Below are the code and all the weights of a small trained network. Each question names an input and a class and asks about switching units off, where a switched-off unit gives its printed mean instead of its output.

import numpy as np


def w(rows, s, z=0):
    codes = np.array(rows[::2]) - 128.0
    scale = np.full(codes.shape[1], s)
    scale[-1] = z or s
    return codes * scale


def f(y):
    return y / 2 * (1 + np.tanh(0.7978845608 * (y + 0.044715 * y**3)))


def log_softmax(a):
    a = a - a.max(-1, keepdims=True)
    return a - np.log(np.exp(a).sum(-1, keepdims=True))


def net(x, mask):
    res = np.array(x, float).reshape(1, 5) / 4 @ E
    y = f(res @ A[0][:, :-1].T + A[0][:, -1])
    res = res + np.where(mask, y, B[0][:, -1]) @ B[0][:, :-1]
    return log_softmax(res[-1] @ U[:, :-1].T + U[:, -1])


A, B = {}, {}
E = w([
[144,155,129,147,132,112,119,122,139,137,148],'x0',
[36,150,86,111,96,16,198,138,162,138,114],'x1',
[115,138,121,134,120,140,128,139,128,118,133],'x2',
[143,159,120,177,199,78,138,119,38,36,72],'x3',
[77,248,207,37,171,153,120,128,105,152,112],'x4',
],0.016)
A[0] = w([
[103,160,133,123,131,122,111,115,97,139,100,72],'N1',
[149,146,123,152,171,92,148,131,60,65,98,143],'N2',
[153,137,145,155,120,140,120,110,92,99,104,115],'N3',
[140,131,134,147,122,158,141,128,140,150,119,242],'N4',
[161,117,158,142,130,180,106,131,94,125,147,229],'N5',
[134,65,80,180,122,119,128,125,131,123,152,248],'N6',
[91,193,190,61,174,140,120,127,117,142,125,166],'N7',
[146,147,130,149,181,80,147,120,60,23,103,139],'N8',
[48,152,90,114,87,9,228,136,154,149,111,159],'N9',
],0.015,0.013)
B[0] = w([
[83,139,127,147,146,113,141,149,95,128,141,148],'N1',
[58,138,116,212,234,142,90,133,145,64,99,201],'N2',
[130,129,143,185,167,145,153,148,162,112,109,158],'N3',
[155,103,143,127,91,191,136,124,98,161,158,172],'N4',
[188,116,131,128,148,214,56,131,114,158,119,199],'N5',
[202,44,62,180,92,113,161,140,135,132,144,210],'N6',
[86,249,166,85,114,181,137,112,111,133,100,228],'N7',
[65,129,94,189,183,105,102,111,98,77,161,217],'N8',
[73,109,146,89,107,1,165,130,152,139,137,254],'N9',
],0.015,0.035)
U = w([
[223,68,75,140,65,180,93,138,130,195,136,254],'0',
[167,67,96,95,41,64,236,132,206,157,154,167],'1',
[178,66,66,229,191,162,74,129,146,66,129,142],'2',
[83,69,35,201,136,20,133,123,170,59,133,49],'3',
[162,189,179,55,74,223,90,104,104,172,110,209],'4',
[77,184,206,18,77,99,169,130,200,206,102,95],'5',
[103,217,138,165,207,215,76,114,105,86,85,64],'6',
[2,199,149,121,180,63,141,112,106,93,109,22],'7',
],0.0087,0.0048)

Each question gives the input, the list of numbers given to net, and the class t.
The units are the neurons (one row each of A and B). Each row of codes is followed by its name. A weight is (code - 128) times the scale printed after its matrix; where a second scale follows, it is the last column's (A, B and U).
mask holds one flag per neuron, in row order. A switched-off neuron (its flag False) gives its mean, the last column of its row in B, instead of its output. The means were averaged over made-up inputs and are rounded, as every weight is.
A unit's drop is (log p(t) with every unit on - log p(t) with that unit switched off) / (log p(t) with every unit on - log p(t) with every unit switched off).
The circuit of an input: a set's keep is (log p(t) with only the set's units on - log p(t) with every unit switched off) / (log p(t) with every unit on - log p(t) with every unit switched off). Starting from all 9 units, units are removed one at a time, each time the one whose removal leaves the highest keep (on an exact tie, the one counted first), for as long as the keep stays at least 0.8.
units of the circuit, in order: the units of the circuit, biggest drop first
most important unit: the unit with the biggest drop
top k neurons: the k neurons with the biggest drops, biggest first
drop of u: that unit's drop, to one decimal
input [-8,0,2,5,3], class 6: units of the circuit, in order -> (N9)
input [2,-3,6,-1,-3], class 0: units of the circuit, in order -> (N2; N8)
input [6,4,7,-3,1], class 5: top 3 neurons -> (N6; N8; N2)
input [-5,0,8,-2,7], class 4: top 2 neurons -> (N9; N2)
input [-7,-1,7,-3,0], class 0: top 2 neurons -> (N7; N9)
input [-3,-2,8,0,8], class 4: top 2 neurons -> (N2; N8)
input [6,-5,-1,0,-8], class 0: top 2 neurons -> (N2; N8)
input [-2,-7,5,-1,3], class 4: top 2 neurons -> (N2; N8)
input [-6,1,-7,1,0], class 3: top 2 neurons -> (N7; N5)
input [-6,1,1,-7,-1], class 1: drop of N5 -> 0.2
input [1,0,-3,-5,-3], class 0: drop of N9 -> 0.7
input [-3,0,0,1,6], class 6: drop of N9 -> 2.1
input [-1,-1,5,4,1], class 6: top 2 neurons -> (N9; N6)
input [0,4,-1,-5,0], class 1: most important unit -> N7
